Here is a tiny trained network, its code and every weight. The questions are about switching its units off for an input and a target symbol, where a switched-off unit gives its printed mean instead of its output.

import numpy as np


def w(rows, s, z=0):
    codes = np.array(rows[::2]) - 128.0
    scale = np.full(codes.shape[1], s)
    scale[-1] = z or s
    return codes * scale


def softmax(a):
    e = np.exp(a - a.max(-1, keepdims=True))
    return e / e.sum(-1, keepdims=True)


def log_softmax(a):
    a = a - a.max(-1, keepdims=True)
    return a - np.log(np.exp(a).sum(-1, keepdims=True))


def net(x, mask):
    ids = ['αγεζθξφψ'.index(c) for c in x.split()]
    T = len(ids)
    res = E[ids] + P[:T]
    u = 0
    for l in range(3):
        r = res
        for j in range(2):
            rows = slice(2 * j, 2 * j + 2)
            q, k, v = (r @ M[l][rows].T for M in (Q, K, V))
            z = softmax(np.where(np.tri(T) > 0, q @ k.T / 2**0.5, -1e9)) @ v
            o = O[l][rows]
            res = res + np.where(mask[u + j], z, o[:, -1]) @ o[:, :-1]
        u += 2
    return log_softmax(res[-1] @ U[:, :-1].T + U[:, -1])


Q, K, V, O = {}, {}, {}, {}
E = w([
[115,103,11,191,75,104,132,71,128,182],'α',
[171,168,146,55,141,141,69,88,156,173],'γ',
[108,116,190,13,199,122,166,147,92,98],'ε',
[165,135,52,132,197,155,247,138,127,129],'ζ',
[160,101,136,143,105,136,178,194,35,212],'θ',
[161,88,166,119,176,90,134,100,167,169],'ξ',
[90,172,118,150,116,118,228,196,134,171],'φ',
[158,95,74,123,77,173,113,246,176,123],'ψ',
],0.014)
P = w([
[245,174,103,162,73,8,127,176,64,2],'0',
[223,185,57,131,144,34,129,200,79,92],'1',
[206,193,70,116,161,61,145,190,73,120],'2',
[196,186,82,116,168,86,149,184,84,140],'3',
[178,174,93,112,175,102,148,176,93,158],'4',
[168,157,102,111,176,117,157,172,109,172],'5',
[151,147,105,110,167,136,160,158,117,180],'6',
[138,124,111,108,161,151,163,153,133,194],'7',
[128,107,116,108,164,168,169,141,145,201],'8',
[108,86,126,101,153,183,182,135,158,203],'9',
[97,66,134,99,144,197,186,125,176,207],'10',
[81,49,138,101,131,214,187,111,192,214],'11',
[69,28,145,99,130,233,195,103,211,218],'12',
[51,8,149,88,111,245,200,84,224,226],'13',
],0.0082)
Q[0] = w([
[113,159,115,105,181,151,183,166,147,135],'L0H1',
[189,88,111,90,151,173,159,176,67,225],'L0H1',
[164,134,99,137,139,154,183,210,127,250],'L0H2',
[74,144,171,146,76,97,110,142,118,120],'L0H2',
],0.018)
K[0] = w([
[95,40,182,107,110,210,109,115,104,192],'L0H1',
[47,94,141,127,136,231,152,88,189,150],'L0H1',
[63,52,135,115,137,249,148,76,188,145],'L0H2',
[225,163,59,141,180,67,133,120,120,9],'L0H2',
],0.011)
V[0] = w([
[146,61,164,115,142,152,100,144,2,131],'L0H1',
[122,146,150,38,160,112,85,91,175,84],'L0H1',
[103,118,102,91,185,223,160,125,99,118],'L0H2',
[55,166,186,97,92,77,113,169,120,179],'L0H2',
],0.0089)
O[0] = w([
[18,206,52,126,91,18,141,99,222,92,131],'L0H1',
[216,178,196,89,49,91,189,132,177,152,12],'L0H1',
[114,144,140,232,50,157,104,170,242,161,255],'L0H2',
[134,110,117,82,106,207,211,2,103,172,67],'L0H2',
],0.0068,0.0032)
Q[1] = w([
[90,129,162,125,178,129,86,123,98,88],'L1H1',
[163,77,137,180,141,174,107,117,98,152],'L1H1',
[132,77,212,122,126,24,55,5,150,42],'L1H2',
[233,207,175,2,51,102,215,141,174,189],'L1H2',
],0.0088)
K[1] = w([
[124,123,121,129,180,107,128,159,86,78],'L1H1',
[90,134,129,81,169,170,78,121,114,130],'L1H1',
[176,226,111,120,153,39,149,172,2,84],'L1H2',
[125,144,215,16,172,129,111,115,185,106],'L1H2',
],0.0094)
V[1] = w([
[194,64,142,59,165,133,105,102,131,152],'L1H1',
[131,120,152,141,155,121,115,142,48,10],'L1H1',
[113,198,70,192,54,170,179,104,129,185],'L1H2',
[89,122,116,47,3,252,112,250,187,49],'L1H2',
],0.0053)
O[1] = w([
[100,38,103,138,114,55,140,159,113,126,163],'L1H1',
[134,189,178,117,162,52,157,104,96,64,35],'L1H1',
[114,54,117,72,165,129,88,137,85,26,219],'L1H2',
[183,130,133,254,236,70,138,72,95,103,255],'L1H2',
],0.0062,0.0016)
Q[2] = w([
[134,151,135,126,50,174,113,140,151,149],'L2H1',
[116,67,68,139,119,136,199,254,107,159],'L2H1',
[69,132,122,164,119,110,78,125,114,53],'L2H2',
[107,127,208,72,107,113,114,112,150,90],'L2H2',
],0.013)
K[2] = w([
[166,174,146,92,130,155,88,98,137,174],'L2H1',
[103,10,134,162,111,165,135,119,199,169],'L2H1',
[129,121,88,143,103,112,161,196,66,98],'L2H2',
[129,214,152,75,155,63,149,133,102,92],'L2H2',
],0.012)
V[2] = w([
[92,112,64,183,62,111,171,142,124,94],'L2H1',
[79,106,163,131,163,165,254,206,87,115],'L2H1',
[177,99,92,126,94,190,37,106,173,184],'L2H2',
[146,122,206,97,189,80,45,83,165,146],'L2H2',
],0.007)
O[2] = w([
[119,211,188,70,76,80,171,128,102,22,205],'L2H1',
[220,95,162,87,76,68,2,53,104,111,253],'L2H1',
[103,203,176,99,117,26,173,123,98,29,184],'L2H2',
[119,68,116,62,188,45,113,141,192,150,49],'L2H2',
],0.0061,0.0051)
U = w([
[29,126,10,130,98,77,81,46,133,95,238],'α',
[165,181,126,177,61,140,182,99,140,155,2],'γ',
[93,81,63,129,161,183,137,155,195,254,139],'ε',
[169,138,223,58,115,7,141,83,127,62,231],'ζ',
[107,161,156,193,216,90,190,47,59,171,53],'θ',
[200,87,144,107,112,232,118,59,75,135,62],'ξ',
[104,137,216,77,173,187,190,198,94,76,45],'φ',
[164,126,151,180,107,147,24,232,192,73,152],'ψ',
],0.0069,0.0035)

Each question gives the input, a string of symbols that net reads in full, and the target symbol t.
The units are the heads (2 rows each of Q, K, V and O). Each row of codes is followed by its name. A weight is (code - 128) times the scale printed after its matrix; where a second scale follows, it is the last column's (O and U).
mask holds one flag per head, layer by layer. A switched-off head (its flag False) gives its mean, the last column of its rows in O, instead of its output. The means were averaged over made-up inputs and are rounded, as every weight is.
A unit's drop is (log p(t) with every unit on - log p(t) with that unit switched off) / (log p(t) with every unit on - log p(t) with every unit switched off).
The circuit of an input: a set's keep is (log p(t) with only the set's units on - log p(t) with every unit switched off) / (log p(t) with every unit on - log p(t) with every unit switched off). Starting from all 6 units, units are removed one at a time, each time the one whose removal leaves the highest keep (on an exact tie, the one counted first), for as long as the keep stays at least 0.8.
circuit, biggest first: the units of the circuit, biggest drop first
most important unit: the unit with the biggest drop
heads that matter: for each layer, one digit per head in row order, 1 if its drop is at least 0.15 and else 0, layers parted by /
input θ φ γ ζ ψ γ ζ ε ε, target ε: circuit, biggest first -> (L2H1; L0H2; L0H1)
input ζ ε γ θ, target ζ: circuit, biggest first -> (L2H2; L0H1; L2H1)
input θ ζ ε θ γ ξ ψ ζ ζ φ θ, target ξ: circuit, biggest first -> (L2H1; L0H1)
input ζ ζ ξ γ ξ φ ζ, target ξ: circuit, biggest first -> (L0H2; L0H1; L2H1; L2H2)
input ζ γ γ θ φ ψ θ ζ, target α: heads that matter -> 11 / 00 / 00
input α φ γ ε ε φ ζ φ γ γ θ, target ζ: circuit, biggest first -> (L2H2; L0H1)
input γ φ ψ ε γ α θ, target φ: heads that matter -> 10 / 01 / 10
input ψ γ γ ζ ξ ζ θ ξ φ, target ε: heads that matter -> 00 / 01 / 10
input ψ φ α ζ, target φ: circuit, biggest first -> (L1H2; L2H1; L0H1)
input ψ φ ξ θ ξ ζ γ ψ φ, target θ: heads that matter -> 10 / 01 / 00
input α ξ ζ γ ξ, target ε: most important unit -> L2H1
input ψ α ψ γ φ ψ ζ θ, target ψ: heads that matter -> 01 / 00 / 00
input θ ε ψ φ θ ε θ α α ε, target ε: heads that matter -> 10 / 10 / 01
input ξ ψ φ θ α ε ε ζ ε α α θ, target φ: most important unit -> L2H1
input ζ θ γ θ γ θ θ ζ ξ ζ, target ε: circuit, biggest first -> (L2H1; L1H2)
input φ ψ θ ζ ξ γ φ θ ξ γ ζ φ γ ζ, target ζ: circuit, biggest first -> (L2H2; L2H1)
input φ φ ψ α ζ ζ θ γ θ φ θ ξ ε, target ζ: heads that matter -> 10 / 01 / 01
input φ ζ θ ψ θ γ θ θ ξ ζ γ, target ε: circuit, biggest first -> (L2H1; L0H1)
input γ γ φ, target ζ: heads that matter -> 11 / 00 / 10
input γ ζ φ φ ξ ξ ξ γ ξ ζ γ ζ, target ζ: heads that matter -> 10 / 00 / 11
input ε θ φ, target α: most important unit -> L0H1
input ζ ζ γ ε ξ ζ γ φ φ θ ε θ, target γ: circuit, biggest first -> (L0H1; L0H2; L2H2; L1H1)
input θ ξ ψ ξ ξ φ, target ε: circuit, biggest first -> (L2H1; L1H2)
